Below are the code and all the weights of a small trained network. Each question names an input and a class and asks about switching units off, where a switched-off unit gives its printed mean instead of its output.

import numpy as np


def w(rows, s, z=0):
    codes = np.array(rows[::2]) - 128.0
    scale = np.full(codes.shape[1], s)
    scale[-1] = z or s
    return codes * scale


def norm(h):
    return h / np.sqrt((h * h).mean(-1, keepdims=True) + 1e-5)


def f(y):
    return np.maximum(y, 0)


def log_softmax(a):
    a = a - a.max(-1, keepdims=True)
    return a - np.log(np.exp(a).sum(-1, keepdims=True))


def net(x, mask):
    res = np.array(x, float).reshape(1, 5) / 4 @ E
    u = 0
    for l in range(4):
        y = f(norm(res) @ A[l][:, :-1].T + A[l][:, -1])
        res = res + np.where(mask[u : u + 3], y, B[l][:, -1]) @ B[l][:, :-1]
        u += 3
    return log_softmax(norm(res)[-1] @ U[:, :-1].T + U[:, -1])


A, B = {}, {}
E = w([
[134,108,115,81],'x0',
[154,136,125,79],'x1',
[145,167,129,210],'x2',
[248,170,128,159],'x3',
[99,110,116,154],'x4',
],0.011)
A[0] = w([
[240,151,137,131,4],'0.n1',
[134,123,135,2,95],'0.n2',
[212,151,122,158,35],'0.n3',
],0.031,0.0033)
B[0] = w([
[161,107,96,241,219],'0.n1',
[130,83,83,4,250],'0.n2',
[202,212,183,142,201],'0.n3',
],0.027,0.021)
A[1] = w([
[255,178,160,182,251],'1.n1',
[103,145,194,137,55],'1.n2',
[76,153,166,161,32],'1.n3',
],0.031,0.002)
B[1] = w([
[252,184,108,189,253],'1.n1',
[136,125,127,148,139],'1.n2',
[83,121,93,144,149],'1.n3',
],0.034,0.025)
A[2] = w([
[131,125,210,120,127],'2.n1',
[125,113,254,132,177],'2.n2',
[126,124,210,137,9],'2.n3',
],0.034,0.0014)
B[2] = w([
[149,254,28,242,128],'2.n1',
[194,2,141,154,128],'2.n2',
[70,149,100,191,128],'2.n3',
],0.015)
A[3] = w([
[111,185,209,140,9],'3.n1',
[94,139,102,182,86],'3.n2',
[125,86,115,251,4],'3.n3',
],0.025,0.0017)
B[3] = w([
[188,130,53,72,136],'3.n1',
[49,165,195,98,184],'3.n2',
[61,187,247,189,254],'3.n3',
],0.013,0.0099)
U = w([
[159,79,108,41,214],'0',
[254,168,125,199,192],'1',
[63,148,156,167,10],'2',
],0.018,0.0014)

Each question gives the input, the list of numbers given to net, and the class t.
The units are the neurons (one row each of A and B). Each row of codes is followed by its name. A weight is (code - 128) times the scale printed after its matrix; where a second scale follows, it is the last column's (A, B and U).
mask holds one flag per neuron, layer by layer. A switched-off neuron (its flag False) gives its mean, the last column of its row in B, instead of its output. The means were averaged over made-up inputs and are rounded, as every weight is.
A unit's drop is (log p(t) with every unit on - log p(t) with that unit switched off) / (log p(t) with every unit on - log p(t) with every unit switched off).
The circuit of an input: a set's keep is (log p(t) with only the set's units on - log p(t) with every unit switched off) / (log p(t) with every unit on - log p(t) with every unit switched off). Starting from all 12 units, units are removed one at a time, each time the one whose removal leaves the highest keep (on an exact tie, the one counted first), for as long as the keep stays at least 0.8.
circuit, biggest first: the units of the circuit, biggest drop first
unit that matters most: the unit with the biggest drop
k most important neurons: the k neurons with the biggest drops, biggest first
drop when u is switched off: that unit's drop, to one decimal
input [7,-4,8,-5,1], class 2: unit that matters most => 0.n3
input [-5,6,8,-6,2], class 2: circuit, biggest first => (0.n3; 0.n2; 0.n1; 1.n1)
input [-2,-2,4,-8,-6], class 2: circuit, biggest first => (0.n3; 0.n2; 1.n1; 0.n1)
input [0,-8,-1,-8,8], class 2: 3 most important neurons => (0.n2; 1.n1; 0.n3)
input [1,-7,1,-4,-6], class 2: 4 most important neurons => (0.n3; 0.n2; 0.n1; 1.n1)
input [0,-6,0,-2,-4], class 2: 3 most important neurons => (0.n3; 0.n2; 0.n1)
input [-4,2,2,-5,-4], class 2: 4 most important neurons => (0.n3; 0.n2; 0.n1; 1.n1)
input [-4,-5,0,-6,6], class 2: drop when 0.n3 is switched off => 0.8
input [-1,4,3,-7,4], class 2: drop when 0.n3 is switched off => 0.9
input [4,-4,2,-6,8], class 2: drop when 0.n2 is switched off => 0.7
